Below is a small trained network, with its code and all its weights. Each question gives an input and a class and asks what happens when units are switched off, that is, made to give their printed mean instead of their output.

import numpy as np


def w(rows, s, z=0):
    codes = np.array(rows[::2]) - 128.0
    scale = np.full(codes.shape[1], s)
    scale[-1] = z or s
    return codes * scale


def norm(h):
    return h / np.sqrt((h * h).mean(-1, keepdims=True) + 1e-5)


def f(y):
    return np.maximum(y, 0)


def log_softmax(a):
    a = a - a.max(-1, keepdims=True)
    return a - np.log(np.exp(a).sum(-1, keepdims=True))


def net(x, mask):
    res = np.array(x, float).reshape(1, 8) / 4 @ E
    u = 0
    for l in range(3):
        y = f(norm(res) @ A[l][:, :-1].T + A[l][:, -1])
        res = res + np.where(mask[u : u + 10], y, B[l][:, -1]) @ B[l][:, :-1]
        u += 10
    return log_softmax(norm(res)[-1] @ U[:, :-1].T + U[:, -1])


A, B = {}, {}
E = w([
[144,210,21,124,93],'x0',
[127,128,127,129,125],'x1',
[31,96,110,126,158],'x2',
[118,180,154,254,157],'x3',
[126,128,130,127,130],'x4',
[95,157,173,102,90],'x5',
[128,127,127,127,128],'x6',
[129,129,129,130,129],'x7',
],0.0058)
A[0] = w([
[1,97,86,106,193,26],'0.n1',
[95,211,186,180,154,21],'0.n2',
[238,111,179,125,95,149],'0.n3',
[117,79,127,38,116,37],'0.n4',
[116,123,115,82,132,6],'0.n5',
[144,195,219,104,48,140],'0.n6',
[41,187,34,127,96,125],'0.n7',
[183,95,58,136,182,93],'0.n8',
[238,115,97,158,62,101],'0.n9',
[55,190,160,93,68,78],'0.n10',
],0.0098,0.0021)
B[0] = w([
[101,177,148,87,178,249],'0.n1',
[115,155,55,167,119,225],'0.n2',
[58,168,101,92,154,244],'0.n3',
[118,124,85,121,108,228],'0.n4',
[137,166,67,119,88,156],'0.n5',
[136,88,122,123,190,230],'0.n6',
[103,104,213,127,134,254],'0.n7',
[122,32,110,129,179,202],'0.n8',
[91,137,157,107,165,234],'0.n9',
[124,3,110,139,200,200],'0.n10',
],0.011,0.0048)
A[1] = w([
[160,131,110,146,98,7],'1.n1',
[189,102,147,163,114,84],'1.n2',
[108,158,91,188,88,74],'1.n3',
[142,99,123,59,176,185],'1.n4',
[116,121,254,164,117,75],'1.n5',
[114,122,157,205,192,254],'1.n6',
[190,162,106,104,177,13],'1.n7',
[160,182,133,116,126,143],'1.n8',
[108,106,119,80,90,109],'1.n9',
[107,113,133,51,130,91],'1.n10',
],0.0089,0.002)
B[1] = w([
[31,166,82,161,160,128],'1.n1',
[125,92,122,113,143,128],'1.n2',
[114,132,53,165,33,146],'1.n3',
[108,112,100,222,67,240],'1.n4',
[105,184,135,61,53,155],'1.n5',
[152,87,21,87,68,253],'1.n6',
[85,91,217,76,192,135],'1.n7',
[71,114,177,20,95,130],'1.n8',
[116,223,2,190,145,161],'1.n9',
[116,168,57,112,111,204],'1.n10',
],0.0057,0.0077)
A[2] = w([
[129,44,177,107,106,91],'2.n1',
[56,103,236,107,116,101],'2.n2',
[135,133,94,123,170,74],'2.n3',
[87,142,154,216,170,124],'2.n4',
[64,165,21,150,133,106],'2.n5',
[13,109,91,120,88,252],'2.n6',
[216,163,188,125,143,202],'2.n7',
[146,181,156,255,170,244],'2.n8',
[114,136,107,100,16,213],'2.n9',
[73,114,197,77,167,107],'2.n10',
],0.0083,0.0012)
B[2] = w([
[176,147,99,205,149,137],'2.n1',
[175,139,131,118,139,145],'2.n2',
[127,121,178,141,143,159],'2.n3',
[73,105,43,2,127,151],'2.n4',
[128,144,202,140,133,252],'2.n5',
[209,142,152,183,78,252],'2.n6',
[92,159,138,92,148,128],'2.n7',
[121,97,95,19,47,143],'2.n8',
[131,161,118,174,142,150],'2.n9',
[159,181,133,117,147,159],'2.n10',
],0.0087,0.012)
U = w([
[100,166,6,107,37,104],'0',
[84,185,165,61,190,121],'1',
[143,152,117,173,148,252],'2',
[140,55,91,139,179,62],'3',
[194,161,176,168,95,79],'4',
],0.013,0.0045)

Each question gives the input, the list of numbers given to net, and the class t.
The units are the neurons (one row each of A and B). Each row of codes is followed by its name. A weight is (code - 128) times the scale printed after its matrix; where a second scale follows, it is the last column's (A, B and U).
mask holds one flag per neuron, layer by layer. A switched-off neuron (its flag False) gives its mean, the last column of its row in B, instead of its output. The means were averaged over made-up inputs and are rounded, as every weight is.
A unit's drop is (log p(t) with every unit on - log p(t) with that unit switched off) / (log p(t) with every unit on - log p(t) with every unit switched off).
The circuit of an input: a set's keep is (log p(t) with only the set's units on - log p(t) with every unit switched off) / (log p(t) with every unit on - log p(t) with every unit switched off). Starting from the 12 units with the biggest drops (on a tie, the unit counted first), units are removed one at a time, each time the one whose removal leaves the highest keep (on an exact tie, the one counted first), for as long as the keep stays at least 0.8.
units of the circuit, in order: the units of the circuit, biggest drop first
unit that matters most: the unit with the biggest drop
top k neurons: the k neurons with the biggest drops, biggest first
top k neurons in layer l: the k neurons of layer l with the biggest drops, biggest first
input [0,3,6,6,-3,-5,1,-7], class 0: units of the circuit, in order : [2.n4; 2.n8]
input [6,3,7,-6,6,3,-5,-8], class 1: units of the circuit, in order : [0.n7]
input [7,-2,6,0,5,-1,-4,6], class 4: top 3 neurons : [0.n3; 0.n9; 1.n5]
input [7,5,-6,-6,-1,3,7,2], class 4: units of the circuit, in order : [1.n6; 2.n4]
input [8,-1,8,-5,1,-2,1,4], class 1: top 2 neurons : [0.n1; 0.n7]
input [0,-3,-4,1,-2,5,-7,-8], class 3: top 2 neurons in layer 0 : [0.n6; 0.n10]
input [7,-1,-5,-6,-3,-3,1,8], class 4: top 2 neurons in layer 1 : [1.n6; 1.n4]
input [4,-8,-8,-6,1,-1,0,6], class 1: units of the circuit, in order : [0.n9; 1.n6]
input [-5,1,4,-6,2,1,2,-6], class 0: top 4 neurons : [0.n4; 0.n7; 1.n10; 0.n5]
input [-3,2,8,8,-6,-6,2,0], class 0: units of the circuit, in order : [2.n8; 2.n4; 0.n10]
input [6,1,-5,8,1,-6,-7,-3], class 0: top 2 neurons : [2.n8; 2.n6]
input [3,-5,6,3,7,-8,-8,5], class 3: top 2 neurons : [0.n8; 0.n3]
input [-7,-3,-3,7,2,8,-8,-4], class 3: units of the circuit, in order : [0.n6; 2.n5]
input [0,-2,5,7,-6,8,-2,8], class 3: top 2 neurons : [0.n10; 1.n4]
input [-4,-3,3,8,7,0,-5,1], class 0: unit that matters most : 0.n2
input [5,-2,7,2,-3,6,0,-2], class 1: top 3 neurons in layer 0 : [0.n1; 0.n7; 0.n8]
input [8,-4,-2,2,3,-6,6,6], class 4: top 3 neurons : [1.n6; 0.n6; 0.n10]
input [4,8,-4,-3,-6,1,-3,8], class 2: top 2 neurons : [0.n1; 1.n4]
input [8,0,-5,-1,-4,-3,3,8], class 4: top 3 neurons : [0.n1; 0.n8; 1.n4]
input [3,1,1,8,7,7,-3,-6], class 0: top 4 neurons : [0.n2; 2.n8; 2.n4; 0.n8]
input [0,5,0,-4,2,2,4,-1], class 2: top 3 neurons : [1.n6; 2.n4; 2.n8]
input [-6,6,2,1,8,8,-2,2], class 3: units of the circuit, in order : [0.n10; 2.n5]
input [-7,-6,-2,7,5,-5,-6,-6], class 0: top neuron : [0.n2]
input [-5,-3,4,-5,4,-3,-5,0], class 0: top 2 neurons in layer 1 : [1.n10; 1.n9]
